Below are the code and all the weights of a small trained network. Each question names an input and a target symbol and asks about switching units off, where a switched-off unit gives its printed mean instead of its output.

import numpy as np


def w(rows, s, z=0):
    codes = np.array(rows[::2]) - 128.0
    scale = np.full(codes.shape[1], s)
    scale[-1] = z or s
    return codes * scale


def norm(h):
    return h / np.sqrt((h * h).mean(-1, keepdims=True) + 1e-5)


def f(y):
    return y / 2 * (1 + np.tanh(0.7978845608 * (y + 0.044715 * y**3)))


def softmax(a):
    e = np.exp(a - a.max(-1, keepdims=True))
    return e / e.sum(-1, keepdims=True)


def log_softmax(a):
    a = a - a.max(-1, keepdims=True)
    return a - np.log(np.exp(a).sum(-1, keepdims=True))


def net(x, mask):
    ids = ['αβγδεζηθλξπτφψω'.index(c) for c in x.split()]
    T = len(ids)
    res = E[ids] + P[:T]
    r = norm(res)
    for j in range(3):
        rows = slice(3 * j, 3 * j + 3)
        q, k, v = (r @ M[0][rows].T for M in (Q, K, V))
        z = softmax(np.where(np.tri(T) > 0, q @ k.T / 3**0.5, -1e9)) @ v
        o = O[0][rows]
        res = res + np.where(mask[j], z, o[:, -1]) @ o[:, :-1]
    y = f(norm(res) @ A[0][:, :-1].T + A[0][:, -1])
    res = res + np.where(mask[3:11], y, B[0][:, -1]) @ B[0][:, :-1]
    return log_softmax(norm(res)[-1] @ U[:, :-1].T + U[:, -1])


Q, K, V, O, A, B = {}, {}, {}, {}, {}, {}
E = w([
[104,153,71],'α',
[143,64,69],'β',
[134,93,92],'γ',
[138,65,71],'δ',
[135,70,72],'ε',
[52,91,148],'ζ',
[118,86,88],'η',
[143,80,97],'θ',
[201,58,85],'λ',
[133,72,75],'ξ',
[157,60,71],'π',
[207,32,251],'τ',
[44,114,98],'φ',
[248,207,165],'ψ',
[153,169,99],'ω',
],0.016)
P = w([
[221,2,12],'0',
[192,32,26],'1',
[169,50,43],'2',
[166,71,56],'3',
[163,83,66],'4',
[158,95,76],'5',
[154,107,88],'6',
[150,120,97],'7',
[145,128,109],'8',
[131,151,126],'9',
[141,151,140],'10',
[138,157,149],'11',
[154,143,135],'12',
],0.0083)
Q[0] = w([
[101,70,100],'H1',
[104,221,110],'H1',
[88,71,98],'H1',
[166,152,89],'H2',
[51,184,247],'H2',
[89,162,209],'H2',
[164,158,112],'H3',
[141,100,250],'H3',
[119,116,209],'H3',
],0.016)
K[0] = w([
[86,201,169],'H1',
[158,109,2],'H1',
[56,187,168],'H1',
[131,250,155],'H2',
[194,25,96],'H2',
[183,69,97],'H2',
[172,131,87],'H3',
[160,53,177],'H3',
[166,32,227],'H3',
],0.014)
V[0] = w([
[136,151,31],'H1',
[100,208,128],'H1',
[168,82,184],'H1',
[124,66,83],'H2',
[205,156,41],'H2',
[138,29,239],'H2',
[191,116,93],'H3',
[61,124,134],'H3',
[164,252,86],'H3',
],0.015)
O[0] = w([
[146,68,96,179],'H1',
[165,155,66,7],'H1',
[119,157,251,152],'H1',
[86,127,127,251],'H2',
[124,79,172,254],'H2',
[121,222,102,39],'H2',
[68,162,145,227],'H3',
[147,96,102,96],'H3',
[128,83,178,99],'H3',
],0.017,0.0083)
A[0] = w([
[115,175,245,148],'N1',
[7,114,59,149],'N2',
[144,89,167,148],'N3',
[130,195,156,97],'N4',
[245,55,184,255],'N5',
[126,128,122,21],'N6',
[96,145,57,196],'N7',
[182,85,60,122],'N8',
],0.015,0.0081)
B[0] = w([
[223,144,79,192],'N1',
[163,225,89,224],'N2',
[249,208,79,182],'N3',
[12,17,219,136],'N4',
[249,239,120,245],'N5',
[41,69,81,114],'N6',
[254,187,155,171],'N7',
[185,153,114,141],'N8',
],0.0086,0.012)
U = w([
[155,64,161,143],'α',
[89,106,131,162],'β',
[116,110,111,182],'γ',
[112,109,100,133],'δ',
[112,104,104,135],'ε',
[166,164,126,93],'ζ',
[185,118,22,114],'η',
[134,218,88,131],'θ',
[112,172,225,118],'λ',
[111,109,105,168],'ξ',
[107,113,116,254],'π',
[98,143,163,116],'τ',
[251,164,127,19],'φ',
[184,35,110,124],'ψ',
[117,101,132,110],'ω',
],0.016,0.0091)

Each question gives the input, a string of symbols that net reads in full, and the target symbol t.
The units are the heads (3 rows each of Q, K, V and O) and the neurons (one row each of A and B). Each row of codes is followed by its name. A weight is (code - 128) times the scale printed after its matrix; where a second scale follows, it is the last column's (O, A, B and U).
mask holds one flag per unit, heads first, then neurons. A switched-off unit (its flag False) gives its mean, the last column of its rows in O or B, instead of its output. The means were averaged over made-up inputs and are rounded, as every weight is.
A unit's drop is (log p(t) with every unit on - log p(t) with that unit switched off) / (log p(t) with every unit on - log p(t) with every unit switched off).
The circuit of an input: a set's keep is (log p(t) with only the set's units on - log p(t) with every unit switched off) / (log p(t) with every unit on - log p(t) with every unit switched off). Starting from all 11 units, units are removed one at a time, each time the one whose removal leaves the highest keep (on an exact tie, the one counted first), for as long as the keep stays at least 0.8.
units of the circuit, in order: the units of the circuit, biggest drop first
unit that matters most: the unit with the biggest drop
top k neurons: the k neurons with the biggest drops, biggest first
heads that matter: for each layer, one digit per head in row order, 1 if its drop is at least 0.15 and else 0, layers parted by /
drop when u is switched off: that unit's drop, to one decimal
input ψ ε π α γ π θ ξ, target ψ: units of the circuit, in order : [H2]
input φ α γ ε π π δ, target ψ: units of the circuit, in order : [H2; H1]
input φ ψ π ω ζ η γ ξ η η η π, target θ: heads that matter : 010
input φ λ ξ, target η: units of the circuit, in order : [H1; H3]
input ψ ζ ψ λ ζ θ ε, target θ: heads that matter : 010
input ψ γ α θ π λ α ζ π, target θ: heads that matter : 110
input ψ ω ψ φ τ, target λ: heads that matter : 100
input ψ ξ π α π η γ λ λ ζ γ, target θ: heads that matter : 010
input δ φ ξ ξ, target η: units of the circuit, in order : [H1; H2]
input ω ε β α φ, target η: heads that matter : 100
input ζ θ τ γ, target λ: heads that matter : 100
input ε θ η α γ γ, target ψ: heads that matter : 110
input α α π ξ ψ α λ η, target ψ: top 2 neurons : [N2; N7]
input β δ τ γ π π ε, target λ: unit that matters most : H1
input θ π θ ξ π π φ θ ζ α π β ε, target ψ: heads that matter : 010
input α β α δ ξ β φ λ, target η: drop when H1 is switched off : 0.6
input ζ θ τ γ α ζ α α γ ζ γ ζ λ, target θ: drop when H2 is switched off : 0.7
input δ θ ζ λ β λ β γ δ τ ζ η, target θ: drop when N5 is switched off : 0.0
